Below is a small trained network, with its code and all its weights. Each question gives an input and a target symbol and asks what happens when units are switched off, that is, made to give their printed mean instead of their output.

import numpy as np


def w(rows, s, z=0):
    codes = np.array(rows[::2]) - 128.0
    scale = np.full(codes.shape[1], s)
    scale[-1] = z or s
    return codes * scale


def softmax(a):
    e = np.exp(a - a.max(-1, keepdims=True))
    return e / e.sum(-1, keepdims=True)


def log_softmax(a):
    a = a - a.max(-1, keepdims=True)
    return a - np.log(np.exp(a).sum(-1, keepdims=True))


def net(x, mask):
    ids = ['αβγδηθλξσφψω'.index(c) for c in x.split()]
    T = len(ids)
    res = E[ids] + P[:T]
    u = 0
    for l in range(2):
        r = res
        for j in range(3):
            rows = slice(2 * j, 2 * j + 2)
            q, k, v = (r @ M[l][rows].T for M in (Q, K, V))
            z = softmax(np.where(np.tri(T) > 0, q @ k.T / 2**0.5, -1e9)) @ v
            o = O[l][rows]
            res = res + np.where(mask[u + j], z, o[:, -1]) @ o[:, :-1]
        u += 3
    return log_softmax(res[-1] @ U[:, :-1].T + U[:, -1])


Q, K, V, O = {}, {}, {}, {}
E = w([
[2,158,17],'α',
[99,157,108],'β',
[117,159,122],'γ',
[103,144,108],'δ',
[123,221,127],'η',
[93,127,86],'θ',
[114,53,86],'λ',
[147,90,64],'ξ',
[89,105,98],'σ',
[66,218,73],'φ',
[73,142,89],'ψ',
[75,116,56],'ω',
],0.0091)
P = w([
[159,134,191],'0',
[69,139,105],'1',
[130,20,175],'2',
[201,127,70],'3',
[49,139,80],'4',
[121,20,174],'5',
[224,118,26],'6',
[6,160,65],'7',
[82,64,208],'8',
],0.014)
Q[0] = w([
[102,161,141],'0.h0',
[8,201,161],'0.h0',
[169,147,109],'0.h1',
[123,160,234],'0.h1',
[108,157,61],'0.h2',
[201,114,141],'0.h2',
],0.012)
K[0] = w([
[104,165,200],'0.h0',
[133,157,181],'0.h0',
[254,200,76],'0.h1',
[217,132,168],'0.h1',
[205,4,154],'0.h2',
[193,22,175],'0.h2',
],0.0098)
V[0] = w([
[64,132,82],'0.h0',
[247,101,81],'0.h0',
[69,63,194],'0.h1',
[106,74,131],'0.h1',
[218,165,178],'0.h2',
[89,137,189],'0.h2',
],0.012)
O[0] = w([
[87,119,73,179],'0.h0',
[51,165,254,83],'0.h0',
[50,40,175,155],'0.h1',
[184,144,184,157],'0.h1',
[142,206,145,1],'0.h2',
[184,99,103,123],'0.h2',
],0.0077,0.0079)
Q[1] = w([
[142,212,145],'1.h0',
[237,103,190],'1.h0',
[120,83,105],'1.h1',
[101,130,11],'1.h1',
[104,206,110],'1.h2',
[202,185,127],'1.h2',
],0.011)
K[1] = w([
[253,128,115],'1.h0',
[69,64,40],'1.h0',
[80,96,146],'1.h1',
[41,134,52],'1.h1',
[240,97,129],'1.h2',
[196,95,57],'1.h2',
],0.013)
V[1] = w([
[118,7,156],'1.h0',
[143,122,179],'1.h0',
[80,139,114],'1.h1',
[134,55,95],'1.h1',
[190,183,143],'1.h2',
[151,64,232],'1.h2',
],0.013)
O[1] = w([
[5,128,136,144],'1.h0',
[134,133,161,85],'1.h0',
[199,108,191,210],'1.h1',
[157,228,179,255],'1.h1',
[152,160,193,36],'1.h2',
[76,145,126,21],'1.h2',
],0.012,0.01)
U = w([
[123,150,10,118],'α',
[126,112,130,100],'β',
[129,114,157,133],'γ',
[121,110,142,114],'δ',
[162,117,154,141],'η',
[117,115,117,119],'θ',
[89,143,138,163],'λ',
[120,110,171,232],'ξ',
[99,116,130,126],'σ',
[151,48,82,2],'φ',
[122,113,121,97],'ψ',
[119,120,104,122],'ω',
],0.012,0.0055)

Each question gives the input, a string of symbols that net reads in full, and the target symbol t.
The units are the heads (2 rows each of Q, K, V and O). Each row of codes is followed by its name. A weight is (code - 128) times the scale printed after its matrix; where a second scale follows, it is the last column's (O and U).
mask holds one flag per head, layer by layer. A switched-off head (its flag False) gives its mean, the last column of its rows in O, instead of its output. The means were averaged over made-up inputs and are rounded, as every weight is.
A unit's drop is (log p(t) with every unit on - log p(t) with that unit switched off) / (log p(t) with every unit on - log p(t) with every unit switched off).
The circuit of an input: a set's keep is (log p(t) with only the set's units on - log p(t) with every unit switched off) / (log p(t) with every unit on - log p(t) with every unit switched off). Starting from all 6 units, units are removed one at a time, each time the one whose removal leaves the highest keep (on an exact tie, the one counted first), for as long as the keep stays at least 0.8.
circuit, biggest first: the units of the circuit, biggest drop first
most important unit: the unit with the biggest drop
which heads matter: for each layer, one digit per head in row order, 1 if its drop is at least 0.15 and else 0, layers parted by /
drop of u: that unit's drop, to one decimal
input λ β η λ γ η ψ α σ, target φ: circuit, biggest first : 1.h2
input λ η λ δ α α α η, target λ: which heads matter : 110 / 101
input α ξ σ, target λ: which heads matter : 110 / 110
input φ α σ, target φ: circuit, biggest first : 0.h0, 1.h2
input η φ η η α α ξ σ, target η: which heads matter : 001 / 100
input α ξ η α η η σ α ψ, target φ: circuit, biggest first : 1.h2, 0.h2
input α α α η λ λ η, target η: which heads matter : 010 / 011
input λ η θ α ω, target λ: which heads matter : 110 / 101
input σ α α η α λ, target φ: which heads matter : 100 / 001
input α ξ λ, target λ: which heads matter : 110 / 110
input η α α α σ, target η: circuit, biggest first : 1.h0, 0.h2, 1.h1
input λ δ α η α σ α ω, target λ: circuit, biggest first : 0.h0, 1.h0
input λ δ α β η ξ η, target η: which heads matter : 011 / 101
input λ ω α σ θ, target λ: most important unit : 1.h0
input η α θ ξ η ω α ξ σ, target λ: which heads matter : 010 / 110
input λ δ θ γ γ, target λ: circuit, biggest first : 1.h0, 0.h0
input λ ξ η α η α γ α δ, target φ: which heads matter : 001 / 001
input α α ψ, target φ: circuit, biggest first : 1.h2, 0.h0
input ψ η α λ ξ α α α η, target φ: circuit, biggest first : 1.h2, 0.h2
input η β σ η γ, target η: most important unit : 1.h0
input η β θ α α ω, target φ: which heads matter : 000 / 001
input η λ α σ φ, target η: circuit, biggest first : 1.h0, 0.h2, 1.h2
input η α ξ α η ξ ξ α α, target φ: which heads matter : 001 / 001
input η α η α λ η δ α λ, target φ: which heads matter : 000 / 101
input α γ α α γ, target α: circuit, biggest first : 0.h0, 1.h2
input ξ α λ α α ξ, target φ: drop of 1.h1 : 0.1
